Where the symbols take the items:
from | ξ ε ψ σ δ η ρ
j494 | j103 j76 j623 j758 j309 j323 j958
j938 | j870 j570 j642 j549 j396 j160 j612
j893 | none j144 none none j242 j812 j952
j775 | j353 j409 j900 j958 j725 j805 j758
j631 | j462 j660 j127 j349 j959 j495 j39
j349 | none none j396 j631 j642 none j47
j952 | j902 j231 j85 j867 j243 j833 j893
j549 | j805 j469 j959 j938 j127 j353 j531
j629 | j113 j565 j699 j826 j437 j466 j34
j959 | j329 j366 j549 j642 j631 j842 j518
j826 | j802 j618 j401 j629 none none none
j961 | none j842 j242 none none j366 j646
j660 | none j631 j812 none j366 none j876
j29 | j243 j758 j466 j76 j902 j699 j409
j646 | j466 j665 j243 j945 j85 j113 j961
j134 | none j396 none j812 j570 none j910
j466 | j646 j240 j29 none none j629 none
j184 | none j47 j910 j876 j802 none none
j437 | j876 j321 j632 none j629 none none
j945 | none j377 j33 j646 none j802 none
j167 | j812 j619 none none j917 none j632
j571 | j47 none j483 j321 j618 none none
j518 | j565 j113 j531 j721 j39 j665 j959
j495 | none none j144 none j842 j631 j448
j242 | j409 j353 j961 j582 j893 j469 j243
j531 | j368 j644 j518 j612 j774 j162 j549
j902 | j952 j675 none none j29 j632 none
j632 | j833 j743 j437 j159 j699 j902 j167
j565 | j518 j629 j368 j618 j321 j240 j329
j103 | j494 j33 j377 j162 j281 j612 j160
j910 | j159 j598 j184 j833 j841 j867 j134
j665 | j240 j646 j162 j377 j448 j518 j842
j743 | j774 j632 j321 j483 j368 j675 j619
j160 | j958 j582 j326 j353 j344 j938 j103
j353 | j775 j242 j842 j160 j144 j549 j162
j699 | j644 j368 j629 j401 j632 j29 j917
j582 | none j160 none j242 none j570 j33
j774 | j743 j833 j39 j598 j531 j231 j127
j448 | j434 j85 j231 j267 j665 j39 j495
j231 | j675 j952 j448 j281 j162 j774 j144
j159 | j910 j483 none j632 j401 none none
j675 | j231 j902 j434 j309 j758 j743 j725
j85 | none j448 j952 none j646 j876 none
j366 | j34 j959 j469 j903 j660 j961 j113
j329 | j959 j34 j805 j940 j462 j900 j565
j867 | none j281 none j952 j33 j910 none
j900 | j842 none j775 none none j329 j240
j903 | none j642 j570 j366 none none j802
j917 | j469 j805 j34 j25 j167 j409 j699
j326 | none none j160 j842 none j642 j377
j483 | j598 j159 j571 j743 j323 j309 j594
j267 | none none j281 j448 j377 j47 none
j841 | j401 j612 j802 j644 j910 j33 j570
j802 | j826 j721 j841 j113 j184 j945 j903
j598 | j483 j910 j47 j774 j612 j281 j396
j309 | j281 none none j675 j494 j483 none
j958 | j160 none none j775 none j870 j494
j758 | j162 j29 j240 j494 j675 j368 j775
j162 | j758 j243 j665 j103 j231 j531 j353
j812 | j167 j127 j660 j134 j469 j893 j833
j876 | j437 j39 j833 j184 j113 j85 j660
j144 | j725 j893 j495 j344 j353 j127 j231
j243 | j29 j162 j646 j33 j952 j644 j242
j396 | j594 j134 j349 j127 j938 j344 j598
j642 | j940 j903 j938 j959 j349 j326 j721
j870 | j938 j25 j940 j805 j594 j958 j323
j76 | j33 j494 none j29 none j401 none
j644 | j699 j531 j113 j841 j833 j243 j469
j833 | j632 j774 j876 j910 j644 j952 j812
j113 | j629 j518 j644 j802 j876 j646 j366
j434 | j448 none j675 none j240 j321 none
j721 | j618 j802 j612 j518 j47 j377 j642
j240 | j665 j466 j758 j623 j434 j565 j900
j594 | j396 none none j619 j870 none j483
j25 | j570 j870 none j917 none none j401
j377 | j623 j945 j103 j665 j267 j721 j326
j618 | j721 j826 j323 j565 j571 j623 j940
j321 | j39 j437 j743 j571 j565 j434 j462
j940 | j642 none j870 j329 none none j618
j619 | j127 j167 j462 j594 j805 j725 j743
j47 | j571 j184 j598 j39 j721 j267 j349
j401 | j841 j323 j826 j699 j159 j76 j25
j469 | j917 j549 j366 j570 j812 j242 j644
j323 | j612 j401 j618 j368 j483 j494 j870
j612 | j323 j841 j721 j531 j598 j103 j938
j368 | j531 j699 j565 j323 j743 j758 j805
j805 | j549 j917 j329 j870 j619 j775 j368
j127 | j619 j812 j631 j396 j549 j144 j774
j281 | j309 j867 j267 j231 j103 j598 j344
j409 | j242 j775 none none none j917 j29
j33 | j76 j103 j945 j243 j867 j841 j582
j39 | j321 j876 j774 j47 j518 j448 j631
j623 | j377 none j494 j240 none j618 none
j725 | j144 none none none j775 j619 j675
j570 | j25 j938 j903 j469 j134 j582 j841
j34 | j366 j329 j917 none none none j629
j462 | j631 none j619 none j329 none j321
j842 | j900 j961 j353 j326 j495 j959 j665
j344 | none none none j144 j160 j396 j281

The rows follow the links: the fewer symbols apart two items are, the more alike their rows tend to be.

Each row is also shifted at random along 11 hidden directions that mean nothing.

Some items, each with a row of numbers:
j675	-25,-3,4,-1,-4,24,8,-2,-9,3,4,3,11,3,-2,-7,19,1,22,0,13,-16,-18,-11,-7,0,-15,23,-8,7,-11,3,-16,16,-2,-8,-1,-16,6,6,6,4,8,-8,3,13,-4,5,1,15,12,-7,-9,-17,-1,9
j344	-9,2,-1,-9,-11,14,-5,-1,-9,-4,-22,-8,8,7,6,6,-3,12,-3,-2,1,-13,8,-1,-6,-10,-5,11,4,17,-13,-15,2,6,3,-10,6,3,1,-4,-1,-3,13,-6,16,-4,-5,2,-10,-1,0,-3,-10,-8,-16,1
j33	-20,-4,-10,-4,2,8,1,4,5,-4,-7,-33,-7,-10,-8,-2,-9,-14,-16,4,-9,-9,6,2,-1,4,2,5,2,-6,20,16,4,2,-8,11,3,-21,7,-12,-6,6,1,18,-17,-1,-9,15,-8,-6,-12,-2,11,12,-8,-15
j329	-11,-2,4,-3,20,-49,1,-28,12,18,1,-6,1,-1,5,1,-26,-8,-38,-1,9,21,18,22,8,2,25,-34,9,-18,20,-8,-7,-18,3,14,-1,16,-15,-9,9,-20,-1,13,-41,-24,-18,-10,2,-30,7,16,25,12,7,-29
j25	21,4,0,-3,4,-1,0,-1,7,0,-12,-8,0,2,2,-7,-14,0,-19,-4,-14,3,14,3,9,0,0,-8,-6,-3,9,3,0,-1,7,-1,-2,-35,-1,-3,6,-8,5,0,-8,-10,-2,-4,6,-3,-2,-1,0,5,-5,-9
j242	7,0,-1,-1,4,6,-4,18,-15,6,0,-6,8,4,-16,0,14,5,7,11,-3,-17,13,5,-1,-14,-4,-17,9,-6,24,5,3,2,-14,12,0,-27,17,-6,-1,8,12,6,-7,-14,-8,4,11,-10,-11,8,-2,22,-16,10
j85	7,7,-1,6,0,23,9,23,-7,-2,0,-25,4,-6,19,-4,-6,-21,-25,-4,3,-7,8,-5,1,17,0,39,-2,-16,3,-10,6,3,-23,4,-10,17,-11,2,-15,30,-16,21,1,16,6,13,-28,-24,-2,-8,-2,8,-5,-12
j812	32,0,4,4,-2,-1,-7,-9,-4,1,14,11,7,0,-2,-11,6,5,8,-3,-3,-1,-8,-2,8,10,1,-4,-1,-8,-5,-1,-5,1,-5,2,2,-11,3,-1,5,5,0,-10,-18,1,1,5,4,-13,-9,13,-9,2,-9,-4
j349	-23,4,0,-17,-2,0,-4,-28,-11,14,-20,-11,6,16,10,1,-17,10,-11,-11,-4,-10,0,10,-4,3,18,-9,10,3,-12,-11,3,12,14,-1,1,-21,-1,2,5,-14,26,-11,-4,-21,-14,6,2,2,-7,-6,-4,-18,-11,-9
j309	26,-6,0,-2,-9,-3,-8,-4,-9,9,7,0,-2,-10,3,15,-11,-12,-9,8,11,-6,-3,-15,-7,7,1,-1,-10,-13,-1,-8,-11,-8,2,-11,1,-1,-5,7,-3,-14,-5,2,12,17,-7,-19,18,16,13,3,8,-13,-14,-9
j162	14,-4,7,-7,3,-14,1,0,9,-3,-16,7,4,8,-10,9,2,15,6,11,8,5,20,3,1,-27,-5,-17,21,29,-4,-1,-16,-6,10,-3,15,7,21,-14,-7,8,3,2,6,-8,-18,5,4,0,-4,19,-2,9,-5,6
j623	-15,1,-9,8,3,0,0,-1,-17,-30,-6,-4,11,-9,16,22,-2,-10,10,-2,-6,8,-2,-8,-15,3,3,19,10,34,-11,0,-8,-2,8,-9,7,50,1,-4,-16,34,-6,19,36,5,20,-1,-19,-15,6,1,0,9,-17,13
j870	-3,3,-13,18,4,2,-8,-11,-18,-12,13,-6,5,-15,6,-14,2,-28,3,-4,-13,8,-30,2,-2,32,1,15,-11,-5,6,17,-8,-1,-1,-5,4,-10,-15,-5,6,10,-11,11,-18,11,20,5,-14,-13,7,-10,7,1,-13,-9
j642	-24,10,-12,7,1,12,-3,13,-12,9,3,-10,-5,2,-1,-13,-5,-6,1,-1,-7,-1,-24,19,-10,15,8,2,-3,-14,14,16,18,17,-4,13,-7,-33,-7,3,10,-12,6,-4,-2,-10,1,17,-7,9,-4,-27,9,-10,10,6
j644	-21,1,1,3,3,0,11,18,23,1,-8,-5,-9,-7,-2,-3,-22,17,-12,1,-2,11,-2,5,5,1,3,-3,-6,-18,1,1,21,-4,-3,8,-10,7,-4,-5,-1,-22,-17,-4,17,2,11,2,-11,5,-5,-8,-4,1,30,-5
j570	-9,-7,-3,-4,-5,-16,-8,-32,7,-7,-13,0,2,-4,-5,-15,-7,3,1,-9,-20,12,-3,-4,11,9,3,-6,-3,3,-9,-5,7,-5,3,-5,13,-10,-7,2,0,-13,8,-4,-17,-13,15,4,-13,-13,-8,3,-5,-7,-6,-14
j366	-7,1,3,3,4,-11,12,-2,16,-16,-7,6,-3,6,3,3,-14,29,0,1,-6,24,-7,-1,2,-1,3,1,2,5,-24,-6,8,2,-4,-2,-8,19,0,1,1,-15,-5,-14,25,-5,6,6,-11,9,0,-12,-9,-8,32,6
j409	42,6,-2,-1,10,17,13,20,7,-13,-8,-14,-22,3,-14,13,8,-8,-15,17,-14,-6,20,-1,9,-13,-12,2,2,-6,22,16,-7,-14,-15,5,-5,-22,7,-11,-2,14,-14,14,-6,15,-15,-9,18,9,-3,-2,9,37,-1,-3
j483	32,5,9,-6,-5,8,-13,10,-20,9,2,5,12,12,19,13,5,-2,-2,-10,4,-16,27,-3,-5,-4,6,-9,7,15,-3,-8,-14,0,25,-21,-1,-9,16,-3,-1,22,8,-1,10,0,-10,-18,29,3,-3,17,-11,0,-34,5
j47	-10,6,-4,-14,-8,17,-5,-6,-16,-2,-10,3,-11,11,-4,16,12,2,19,-9,-9,-20,0,3,-10,-10,13,-11,15,16,0,8,11,4,18,0,-2,-1,12,2,-3,9,15,-5,14,-9,-4,-3,20,15,-19,0,-7,1,-15,14
j39	17,-3,6,-6,0,-10,4,-28,17,4,7,9,-24,6,-6,4,-4,-3,0,2,3,11,-15,-8,7,7,7,-4,1,-8,-22,0,-5,-9,1,-5,2,4,-1,5,-4,-14,-12,-9,-11,16,-14,-1,15,27,-2,0,6,-13,19,-14
j938	-11,4,-1,4,-3,-4,-7,-2,6,-2,-13,-4,3,2,7,-12,-12,7,-7,-4,-7,10,5,11,0,3,0,2,0,12,-7,-2,6,2,7,-8,7,-2,-5,-10,5,-9,1,-3,-5,-8,5,5,-18,-7,1,-8,-3,-5,0,-8
j945	38,3,-3,5,-5,-3,-1,18,16,-1,-9,2,-3,-6,-5,-1,-17,2,-14,6,-4,12,6,-4,4,-8,-8,2,-4,-6,5,-13,16,-4,-9,11,-1,0,-16,14,-11,-6,0,8,23,-8,14,4,-17,-8,-2,-6,4,-2,9,4
j917	-25,-2,8,11,3,-1,0,24,-1,13,22,-2,13,-1,11,-20,14,0,2,-4,9,-2,6,1,-2,10,-12,6,-22,-24,9,-2,3,7,-14,-4,-16,-14,-2,5,12,-6,-1,-12,-15,1,6,-10,2,3,15,-8,-2,-4,11,5
j758	-6,-12,2,8,10,-28,3,-17,1,-1,16,13,29,-10,-3,-4,-13,11,11,12,23,18,-24,-3,-7,2,1,-12,2,12,-12,3,-32,7,8,1,7,-4,9,-2,5,-9,2,0,4,-4,-8,13,-2,-3,20,13,6,-18,4,1
j612	-52,-2,-3,-4,-3,5,-13,10,-21,4,8,-4,4,8,-4,8,19,10,27,-4,2,-18,3,13,-21,-9,9,-27,14,21,12,18,4,10,23,0,1,-16,33,-13,6,10,16,-13,5,-14,-13,1,25,20,-13,5,-2,4,-15,24
j353	-7,4,-6,2,5,8,14,3,-5,-6,-30,-11,0,1,-6,18,-35,21,-6,23,-4,7,-23,3,-5,2,5,1,7,-1,-17,-3,3,1,-5,-4,0,-8,2,-8,-3,-27,-12,-3,51,12,-2,5,-3,22,6,-17,-3,-11,14,2
j167	-15,-2,-4,-8,6,4,8,-21,-2,-5,-4,10,-1,-1,-18,7,-1,10,8,-3,-9,-11,-12,9,6,-8,12,-22,7,-3,19,10,4,-2,5,22,-2,-8,-2,-4,13,-12,8,-5,-14,-18,1,-2,14,-21,-13,14,-4,17,-6,0
j725	33,6,-5,8,5,13,7,15,-5,4,-3,-8,-3,-6,1,8,-18,-11,-24,13,6,-4,-10,6,5,8,0,11,-4,-19,14,0,-3,-5,-13,9,-6,-4,-17,-4,5,-4,-20,13,2,18,-2,-1,-4,-12,10,-5,8,9,-5,-14
j802	24,-5,1,-9,-4,-19,-7,-15,25,0,-11,6,-23,-2,-5,-6,5,-12,-6,-11,-20,10,27,-10,20,-7,-5,-7,-3,-7,0,-9,19,-21,0,-8,8,15,-12,10,-12,-7,3,7,-13,-7,14,-12,-6,0,-12,4,2,6,5,-9
j699	24,-5,14,7,2,-11,4,-3,16,1,5,21,18,-4,9,-19,-6,11,8,-6,0,18,-2,-15,15,7,-12,6,-14,-2,-23,-11,-10,2,3,-17,-2,-8,-7,12,3,-9,-5,-8,11,2,19,-5,-9,3,14,1,-13,-19,15,2
j959	10,7,-3,9,8,-3,6,-20,9,-9,-6,11,3,10,-5,-26,5,4,18,-1,-10,21,-25,7,11,5,-6,16,4,16,-23,8,-6,12,-3,2,10,-16,-8,1,5,3,2,-3,-13,-5,5,30,-26,-6,1,-12,-2,-15,16,1
j184	-18,-7,1,-3,-12,-19,-8,1,20,-6,9,18,9,-6,4,4,-13,31,1,-13,13,14,3,2,-6,-14,10,-15,-1,7,-3,-19,20,4,12,13,-9,48,-10,8,3,-21,11,-15,18,-23,13,2,-12,-17,-5,9,-4,-11,16,7

Start, symbols taken left to right, then the item you end at.
Answer with the item's name.
8,-9,-7,4,5,-28,-7,-43,10,-23,14,14,-5,-18,-8,-5,8,-18,16,-9,-18,23,-17,-18,10,15,4,-1,-5,7,-9,12,-8,-11,7,-4,10,20,-12,11,-6,5,-3,10,-17,-2,24,-4,-7,-13,-1,9,7,-2,-2,-5
σ σ ξ η ε η ρ δ: j349
19,3,8,-2,1,-11,7,12,19,0,2,-10,-5,13,14,12,-17,12,-36,13,26,16,22,4,-8,-5,0,8,7,8,-12,-17,-16,2,-7,-3,-3,23,5,-9,-4,6,-13,-7,0,12,-34,8,-2,4,10,1,9,1,18,-13
δ ε η δ ρ ε ρ ψ δ: j549
20,4,-3,18,7,-8,-14,6,-29,2,4,12,17,-6,8,1,-5,-2,13,2,-8,10,-13,8,3,18,10,-12,8,-6,-6,-9,6,-10,0,-7,7,15,-2,-7,-2,5,-15,6,19,4,25,-5,-6,-19,0,8,-7,5,-20,8
ε ε ε σ ρ ξ δ: j159
-1,1,10,7,1,-2,-4,28,0,-4,12,-2,6,10,11,0,16,12,3,0,2,3,28,0,-2,1,-6,-3,-1,5,-7,-5,1,1,-4,-15,-6,8,21,-11,-1,13,-8,-13,4,6,-6,-10,10,9,0,4,-11,11,6,11
ψ ε δ ρ ξ η ξ δ δ: j448
11,2,4,-5,4,9,8,1,5,6,3,10,-11,5,-7,14,-5,8,-1,5,7,-6,-8,8,0,-8,10,-13,2,-3,5,10,-5,-4,12,6,-10,-9,3,-4,9,-9,-11,-8,6,10,-13,-8,28,14,0,6,1,4,9,1
ε η η σ ξ η η ε σ: j774
26,8,6,-4,19,-19,3,-23,-7,11,-16,-9,-1,3,19,0,-17,-27,-26,-6,-11,10,23,5,19,13,19,-7,14,-9,1,-3,-12,-17,9,-9,5,2,-9,-4,-10,18,-8,30,-18,-1,-2,-10,-3,-23,-1,13,9,10,-14,-25
ε ε ψ ψ η ξ: j665
7,-2,-2,-2,5,-3,-1,-12,-26,-5,-3,5,15,2,-10,11,9,-2,29,6,-9,-7,-8,-10,-6,-3,7,-15,19,10,-8,0,-8,1,-3,3,10,-10,22,8,-15,24,20,8,16,-10,8,6,10,-7,-12,12,-7,5,-21,21
ε ρ ψ σ ξ σ ξ: j353
11,-4,-1,-3,6,-18,-5,-27,-6,-2,28,32,-1,-1,-19,9,22,-5,34,-1,6,-2,-24,1,-2,-6,11,-24,8,6,7,16,-14,-4,11,14,5,9,4,5,8,6,9,-3,-20,-9,-2,-3,25,-6,-4,20,9,4,-5,11
ρ ξ σ σ ξ ξ ξ ρ η: j434
15,7,-5,1,4,21,11,11,-9,8,3,-16,-14,4,-8,14,-16,-7,-14,18,9,-8,-24,6,-11,8,8,4,5,-14,7,14,-5,7,-8,18,-6,-25,10,2,-2,2,-11,4,12,19,-23,15,14,20,-3,-11,13,-1,10,-1
δ δ ρ ψ ρ ε σ ε σ: j231
2,-1,6,3,0,9,0,19,-30,27,-13,-1,30,-13,11,-2,-21,-5,-4,0,3,-15,1,-11,10,7,-1,-5,-13,-41,6,-29,19,-3,-12,-4,-10,-18,-14,22,-5,-23,11,12,41,-6,31,-22,-3,-8,10,-6,-12,-18,-16,7
σ ξ δ η η ε δ ρ σ: j353
-15,-2,-2,2,3,-2,6,-4,22,4,8,12,-23,2,-30,-8,11,10,25,13,0,8,-28,10,1,-6,-4,-15,1,2,1,29,-2,0,6,11,4,-22,11,-5,12,-17,-6,-15,-10,6,-9,11,15,30,-2,-5,8,-1,28,8
σ ψ σ σ σ ε ρ ξ: j34
-17,1,-8,0,-17,26,-9,2,3,17,7,8,-21,-7,-18,-23,23,-13,18,-10,-6,-20,-21,3,5,0,-12,11,-14,-16,16,12,25,1,-3,8,1,-16,-21,10,10,-14,7,-10,-24,2,16,3,-10,8,-7,-15,0,-9,3,1
δ η δ ε ε ε δ ε: j103
-32,-5,0,2,8,-13,0,-1,11,1,8,-28,0,-11,17,-2,-21,-12,-33,-7,1,8,12,1,-5,20,10,-1,-12,-13,16,8,-2,-3,7,-1,-6,0,0,-10,2,-1,-11,10,-20,5,-6,-5,-4,-8,4,1,12,4,4,-24
ξ δ ε ξ ρ ρ ρ δ ξ: j938
23,2,8,-8,-4,18,5,-9,0,15,-6,3,13,7,-4,-23,-1,8,6,-10,-7,-17,-2,2,13,2,1,-1,4,-2,-6,1,-3,15,5,7,0,-53,6,7,4,5,18,-6,-16,-11,-5,20,-1,-9,-16,8,-17,-12,-9,-4
ψ ψ η η ρ η δ ρ ψ: j646
2,-3,9,-6,1,-16,-9,-8,3,16,12,16,1,4,-1,-4,18,-3,-3,-9,12,-5,20,11,9,-14,0,-20,1,-5,19,-9,-3,-14,4,1,2,22,-9,-4,12,-4,6,-5,-37,-9,-5,-20,11,-25,4,23,2,15,-11,-7
ψ ξ δ δ ψ σ: j396
-2,-9,-7,-1,-8,-10,-22,-15,-19,0,-1,-2,-4,-15,-5,1,25,-36,16,-4,-14,-9,11,-16,4,6,-10,2,1,0,4,-7,4,-26,-6,-20,23,29,-4,-1,-17,15,-3,22,-14,9,24,-22,-7,-9,-2,9,3,11,-37,-5
ρ δ σ σ η σ ρ ε: j833
2,-1,-6,15,-5,-5,-12,35,-8,2,21,-11,0,-4,1,-2,6,-6,-7,15,16,2,1,5,-18,5,-10,1,-10,-7,14,7,-6,6,-11,-2,-1,-12,10,-10,4,-1,-10,-5,-2,13,-13,2,5,14,10,-10,15,1,1,2
ε σ ρ ρ ψ η: j366
-1,3,4,9,6,-17,1,2,-8,9,0,9,12,0,16,4,-27,10,1,2,6,20,-16,4,-3,14,18,-8,4,-8,-21,-14,5,-1,7,-5,-4,20,-3,6,-5,-14,-10,-4,36,0,12,2,-7,5,5,-6,-3,-24,16,7
ρ ε η ρ ε ε ρ ε: j842
-13,-1,-3,-3,-3,15,16,-9,17,-7,-18,-10,6,-1,-9,-10,-12,18,-9,2,0,-2,-16,0,7,-2,-7,21,0,2,-10,-2,1,14,-14,10,0,-12,-8,-4,6,-11,3,-5,-7,-2,-3,27,-26,-10,-1,-7,-8,-7,10,-15
ρ σ ε δ η ε ξ ψ ψ ε: j323
